Below is a small trained network, with its code and all its weights. Each question gives an input and a target symbol and asks what happens when units are switched off, that is, made to give their printed mean instead of their output.

import numpy as np


def w(rows, s, z=0):
    codes = np.array(rows[::2]) - 128.0
    scale = np.full(codes.shape[1], s)
    scale[-1] = z or s
    return codes * scale


def softmax(a):
    e = np.exp(a - a.max(-1, keepdims=True))
    return e / e.sum(-1, keepdims=True)


def log_softmax(a):
    a = a - a.max(-1, keepdims=True)
    return a - np.log(np.exp(a).sum(-1, keepdims=True))


def net(x, mask):
    ids = ['ΔΞΠβεζημσ'.index(c) for c in x.split()]
    T = len(ids)
    res = E[ids] + P[:T]
    u = 0
    for l in range(2):
        r = res
        for j in range(3):
            rows = slice(4 * j, 4 * j + 4)
            q, k, v = (r @ M[l][rows].T for M in (Q, K, V))
            z = softmax(np.where(np.tri(T) > 0, q @ k.T / 4**0.5, -1e9)) @ v
            o = O[l][rows]
            res = res + np.where(mask[u + j], z, o[:, -1]) @ o[:, :-1]
        u += 3
    return log_softmax(res[-1] @ U[:, :-1].T + U[:, -1])


Q, K, V, O = {}, {}, {}, {}
E = w([
[150,104,126,181],'Δ',
[198,178,172,171],'Ξ',
[136,153,71,73],'Π',
[89,59,122,56],'β',
[35,205,93,249],'ε',
[125,68,192,174],'ζ',
[164,195,173,86],'η',
[90,51,96,145],'μ',
[89,143,98,91],'σ',
],0.014)
P = w([
[124,122,111,137],'0',
[96,133,170,90],'1',
[170,189,167,64],'2',
[178,152,53,185],'3',
[52,90,67,197],'4',
[64,150,219,47],'5',
[201,170,152,85],'6',
[193,180,9,209],'7',
],0.015)
Q[0] = w([
[70,222,169,164],'L0H0',
[192,115,100,210],'L0H0',
[96,141,88,150],'L0H0',
[115,28,129,215],'L0H0',
[128,160,144,246],'L0H1',
[53,154,68,74],'L0H1',
[33,138,140,137],'L0H1',
[199,54,81,85],'L0H1',
[63,50,254,55],'L0H2',
[111,147,98,219],'L0H2',
[101,129,143,92],'L0H2',
[172,139,92,245],'L0H2',
],0.0094)
K[0] = w([
[104,173,200,185],'L0H0',
[158,67,171,23],'L0H0',
[142,189,61,101],'L0H0',
[198,84,238,80],'L0H0',
[173,169,117,188],'L0H1',
[101,179,100,36],'L0H1',
[173,177,205,88],'L0H1',
[162,3,106,110],'L0H1',
[244,45,48,44],'L0H2',
[15,166,127,254],'L0H2',
[171,59,58,202],'L0H2',
[39,184,145,88],'L0H2',
],0.009)
V[0] = w([
[125,100,206,94],'L0H0',
[158,198,175,144],'L0H0',
[100,85,101,100],'L0H0',
[207,115,98,110],'L0H0',
[154,113,114,113],'L0H1',
[169,74,87,91],'L0H1',
[120,85,97,95],'L0H1',
[195,142,89,222],'L0H1',
[201,111,180,94],'L0H2',
[148,65,3,144],'L0H2',
[123,65,88,110],'L0H2',
[95,130,25,122],'L0H2',
],0.011)
O[0] = w([
[132,127,160,75,188],'L0H0',
[55,18,64,106,137],'L0H0',
[78,204,214,173,133],'L0H0',
[191,56,157,90,75],'L0H0',
[94,101,84,154,114],'L0H1',
[184,141,115,184,96],'L0H1',
[207,136,201,222,117],'L0H1',
[137,54,82,136,78],'L0H1',
[185,35,123,165,127],'L0H2',
[138,200,120,183,3],'L0H2',
[180,198,190,224,92],'L0H2',
[134,253,216,149,71],'L0H2',
],0.0057,0.0026)
Q[1] = w([
[183,104,156,104],'L1H0',
[202,107,98,238],'L1H0',
[140,179,43,142],'L1H0',
[106,204,138,137],'L1H0',
[227,67,142,76],'L1H1',
[141,161,4,229],'L1H1',
[71,109,81,198],'L1H1',
[22,151,145,127],'L1H1',
[247,89,133,121],'L1H2',
[84,133,161,104],'L1H2',
[148,52,87,165],'L1H2',
[144,103,157,60],'L1H2',
],0.011)
K[1] = w([
[54,147,116,242],'L1H0',
[74,112,184,109],'L1H0',
[69,113,215,138],'L1H0',
[160,120,108,155],'L1H0',
[29,118,61,122],'L1H1',
[84,111,182,65],'L1H1',
[174,141,186,22],'L1H1',
[252,84,87,77],'L1H1',
[175,93,165,130],'L1H2',
[197,85,55,80],'L1H2',
[198,149,189,127],'L1H2',
[29,26,133,184],'L1H2',
],0.011)
V[1] = w([
[132,159,151,59],'L1H0',
[69,176,160,124],'L1H0',
[88,88,167,46],'L1H0',
[201,163,152,4],'L1H0',
[15,114,246,164],'L1H1',
[108,161,208,60],'L1H1',
[194,73,171,177],'L1H1',
[155,194,38,75],'L1H1',
[138,101,53,107],'L1H2',
[95,178,92,26],'L1H2',
[223,163,117,66],'L1H2',
[139,59,171,137],'L1H2',
],0.012)
O[1] = w([
[131,107,174,64,174],'L1H0',
[117,147,138,116,195],'L1H0',
[89,83,175,139,180],'L1H0',
[188,102,204,88,164],'L1H0',
[46,127,155,169,255],'L1H1',
[145,162,150,111,218],'L1H1',
[134,2,133,177,83],'L1H1',
[194,195,95,59,94],'L1H1',
[97,162,134,117,57],'L1H2',
[152,211,115,104,165],'L1H2',
[180,223,117,143,69],'L1H2',
[146,79,179,176,113],'L1H2',
],0.009,0.0052)
U = w([
[65,140,84,13,77],'Δ',
[120,167,131,62,163],'Ξ',
[67,108,134,85,168],'Π',
[194,74,45,44,147],'β',
[243,162,100,112,177],'ε',
[179,97,180,2,1],'ζ',
[167,130,30,128,197],'η',
[165,170,243,135,78],'μ',
[140,176,86,170,132],'σ',
],0.0075,0.0064)

Each question gives the input, a string of symbols that net reads in full, and the target symbol t.
The units are the heads (4 rows each of Q, K, V and O). Each row of codes is followed by its name. A weight is (code - 128) times the scale printed after its matrix; where a second scale follows, it is the last column's (O and U).
mask holds one flag per head, layer by layer. A switched-off head (its flag False) gives its mean, the last column of its rows in O, instead of its output. The means were averaged over made-up inputs and are rounded, as every weight is.
A unit's drop is (log p(t) with every unit on - log p(t) with that unit switched off) / (log p(t) with every unit on - log p(t) with every unit switched off).
The circuit of an input: a set's keep is (log p(t) with only the set's units on - log p(t) with every unit switched off) / (log p(t) with every unit on - log p(t) with every unit switched off). Starting from all 6 units, units are removed one at a time, each time the one whose removal leaves the highest keep (on an exact tie, the one counted first), for as long as the keep stays at least 0.8.
circuit, biggest first: the units of the circuit, biggest drop first
unit that matters most: the unit with the biggest drop
heads that matter: for each layer, one digit per head in row order, 1 if its drop is at least 0.15 and else 0, layers parted by /
input ζ Π Ξ ζ ζ Π η, target Π: unit that matters most : L1H2
input ε β ζ η, target Δ: circuit, biggest first : (L1H2 L0H2 L0H1)
input Π ε ζ β, target Δ: circuit, biggest first : (L0H2 L1H2)
input ζ β Π σ Ξ, target ε: circuit, biggest first : (L1H2 L1H1)
input ε ζ ε μ, target Π: heads that matter : 000 / 110
input Δ Π Π Δ Π, target ε: circuit, biggest first : (L1H1 L1H2)
input σ β ζ Δ ζ ζ, target η: circuit, biggest first : (L1H0 L1H1)
input Ξ η ζ ζ Ξ Ξ Ξ σ, target β: heads that matter : 101 / 000
input ζ Ξ ε Π, target Δ: heads that matter : 011 / 010
input β β σ ζ ζ η β ζ, target ζ: circuit, biggest first : (L1H0 L0H1)
input ζ β β ζ, target μ: circuit, biggest first : (L1H0 L1H1 L0H0)
input ζ σ β Π Π, target μ: circuit, biggest first : (L1H0 L0H1 L0H2)
input σ ζ σ Ξ, target Π: circuit, biggest first : (L1H1 L0H1 L1H0)
input ζ Ξ σ Ξ μ β, target β: circuit, biggest first : (L1H1)
input β Δ Δ ζ Δ β Δ β, target μ: heads that matter : 010 / 110
input σ Π ζ ε ζ β, target Δ: heads that matter : 001 / 111
input ζ β Ξ ζ ζ Δ, target Π: circuit, biggest first : (L1H2 L1H1)
input ε ε σ, target Δ: heads that matter : 000 / 001
input ζ β σ Ξ β ζ ζ η, target Π: circuit, biggest first : (L1H1 L1H0)
input ζ Ξ μ σ, target β: circuit, biggest first : (L0H2 L1H1)
input ζ η ζ Ξ Ξ β ζ η, target μ: circuit, biggest first : (L1H0)
input β Δ η Ξ ε, target Δ: circuit, biggest first : (L0H2 L1H2)
input Ξ Ξ μ Ξ ζ Π, target β: heads that matter : 000 / 010
input μ Δ η β Ξ β β Ξ, target μ: heads that matter : 000 / 110
input β β ζ Ξ ζ η μ β, target ζ: heads that matter : 011 / 100
input σ β η Ξ β β, target β: heads that matter : 000 / 110
input ζ Π Π ζ, target ε: unit that matters most : L1H2
input ζ μ η Δ ζ Δ Π, target Π: heads that matter : 000 / 011
input Π η Π β β, target ε: heads that matter : 001 / 011
input ζ Δ ζ β μ Π, target μ: heads that matter : 101 / 000
